Below are the code and all the weights of a small trained network. Each question names an input and a class and asks about switching units off, where a switched-off unit gives its printed mean instead of its output.

import numpy as np


def w(rows, s, z=0):
    codes = np.array(rows[::2]) - 128.0
    scale = np.full(codes.shape[1], s)
    scale[-1] = z or s
    return codes * scale


def f(y):
    return y / 2 * (1 + np.tanh(0.7978845608 * (y + 0.044715 * y**3)))


def log_softmax(a):
    a = a - a.max(-1, keepdims=True)
    return a - np.log(np.exp(a).sum(-1, keepdims=True))


def net(x, mask):
    res = np.array(x, float).reshape(1, 5) / 4 @ E
    y = f(res @ A[0][:, :-1].T + A[0][:, -1])
    res = res + np.where(mask, y, B[0][:, -1]) @ B[0][:, :-1]
    return log_softmax(res[-1] @ U[:, :-1].T + U[:, -1])


A, B = {}, {}
E = w([
[158,195,158,82,255,175,184,86,71],'x0',
[198,156,173,127,81,156,146,102,154],'x1',
[121,213,145,67,142,61,63,128,190],'x2',
[112,213,144,156,69,89,147,167,63],'x3',
[151,153,38,40,105,201,156,173,141],'x4',
],0.0097)
A[0] = w([
[128,86,96,164,76,113,118,127,147,148],'neuron 1',
[87,193,130,137,88,88,125,153,66,40],'neuron 2',
[125,146,195,212,106,114,75,80,144,68],'neuron 3',
[120,212,102,174,115,163,71,136,73,12],'neuron 4',
[59,108,117,153,157,43,106,72,79,85],'neuron 5',
[114,157,175,125,64,112,157,147,36,126],'neuron 6',
[71,121,122,119,45,142,56,132,169,32],'neuron 7',
[127,72,152,133,176,174,97,144,190,152],'neuron 8',
[132,84,122,115,161,178,54,64,160,101],'neuron 9',
[97,184,204,28,137,65,42,176,206,70],'neuron 10',
[131,154,2,70,103,154,144,233,161,159],'neuron 11',
[164,93,196,171,142,124,123,61,144,168],'neuron 12',
[157,157,152,57,210,120,156,43,34,104],'neuron 13',
[139,63,188,113,171,90,121,133,149,3],'neuron 14',
],0.0089,0.0034)
B[0] = w([
[60,70,164,81,107,198,133,112,165,193],'neuron 1',
[161,144,131,157,98,143,60,160,131,181],'neuron 2',
[181,160,111,50,115,70,150,85,87,200],'neuron 3',
[132,161,125,103,167,143,61,164,100,147],'neuron 4',
[191,136,106,124,175,44,164,74,133,191],'neuron 5',
[130,222,108,181,77,154,98,166,145,195],'neuron 6',
[118,92,186,11,49,173,106,61,84,198],'neuron 7',
[147,184,73,165,58,162,102,157,133,187],'neuron 8',
[177,201,19,135,55,177,62,254,146,184],'neuron 9',
[87,91,81,184,78,184,218,191,75,244],'neuron 10',
[181,120,96,76,185,63,155,99,149,254],'neuron 11',
[142,146,97,144,135,73,159,123,86,202],'neuron 12',
[24,82,151,78,58,126,82,82,134,243],'neuron 13',
[110,133,98,80,128,98,81,113,58,148],'neuron 14',
],0.0089,0.0093)
U = w([
[76,109,189,66,116,147,73,94,132,71],'0',
[170,175,114,145,128,142,22,169,144,98],'1',
[194,148,122,80,158,77,180,89,139,76],'2',
[121,137,133,129,130,118,168,119,152,254],'3',
[97,103,131,169,126,163,246,166,93,106],'4',
[129,127,179,160,171,133,128,114,216,145],'5',
],0.013,0.0095)

Each question gives the input, the list of numbers given to net, and the class t.
The units are the neurons (one row each of A and B). Each row of codes is followed by its name. A weight is (code - 128) times the scale printed after its matrix; where a second scale follows, it is the last column's (A, B and U).
mask holds one flag per neuron, in row order. A switched-off neuron (its flag False) gives its mean, the last column of its row in B, instead of its output. The means were averaged over made-up inputs and are rounded, as every weight is.
A unit's drop is (log p(t) with every unit on - log p(t) with that unit switched off) / (log p(t) with every unit on - log p(t) with every unit switched off).
The circuit of an input: a set's keep is (log p(t) with only the set's units on - log p(t) with every unit switched off) / (log p(t) with every unit on - log p(t) with every unit switched off). Starting from the 12 units with the biggest drops (on a tie, the unit counted first), units are removed one at a time, each time the one whose removal leaves the highest keep (on an exact tie, the one counted first), for as long as the keep stays at least 0.8.
units of the circuit, in order: the units of the circuit, biggest drop first
unit that matters most: the unit with the biggest drop
k most important neurons: the k neurons with the biggest drops, biggest first
drop of u: that unit's drop, to one decimal
input [4,2,-5,0,-5], class 2: units of the circuit, in order -> neuron 10
input [-8,3,-6,5,-6], class 0: 2 most important neurons -> neuron 1; neuron 7
input [2,7,2,-7,7], class 1: 2 most important neurons -> neuron 9; neuron 8
input [-5,6,6,5,6], class 2: 3 most important neurons -> neuron 11; neuron 13; neuron 7
input [-7,-8,4,1,8], class 2: 2 most important neurons -> neuron 11; neuron 13
input [-8,0,-4,5,0], class 0: 2 most important neurons -> neuron 7; neuron 1
input [1,7,8,6,2], class 4: 2 most important neurons -> neuron 10; neuron 9
input [1,5,-7,7,-2], class 1: units of the circuit, in order -> neuron 6; neuron 10
input [0,0,-1,-1,-2], class 5: 4 most important neurons -> neuron 10; neuron 11; neuron 7; neuron 3
input [-4,1,6,-4,0], class 4: 2 most important neurons -> neuron 10; neuron 13
input [8,1,5,8,0], class 0: 2 most important neurons -> neuron 13; neuron 9
input [-6,0,-3,-5,1], class 0: 4 most important neurons -> neuron 1; neuron 7; neuron 10; neuron 6
input [0,1,5,2,-5], class 2: 4 most important neurons -> neuron 3; neuron 5; neuron 1; neuron 13
input [-4,-6,1,-4,-6], class 2: unit that matters most -> neuron 5
input [0,6,3,6,-5], class 1: 4 most important neurons -> neuron 6; neuron 2; neuron 11; neuron 4
input [2,7,1,-8,-8], class 1: 2 most important neurons -> neuron 9; neuron 8
input [0,0,6,0,-3], class 4: 2 most important neurons -> neuron 10; neuron 11
input [-6,-8,-7,7,-6], class 3: drop of neuron 10 -> 0.2
input [-1,-8,1,3,8], class 2: drop of neuron 11 -> 0.7
input [2,1,8,-5,-2], class 4: drop of neuron 9 -> 0.0
input [-5,0,4,-4,6], class 2: unit that matters most -> neuron 11
input [-6,6,8,0,2], class 4: drop of neuron 13 -> 0.1
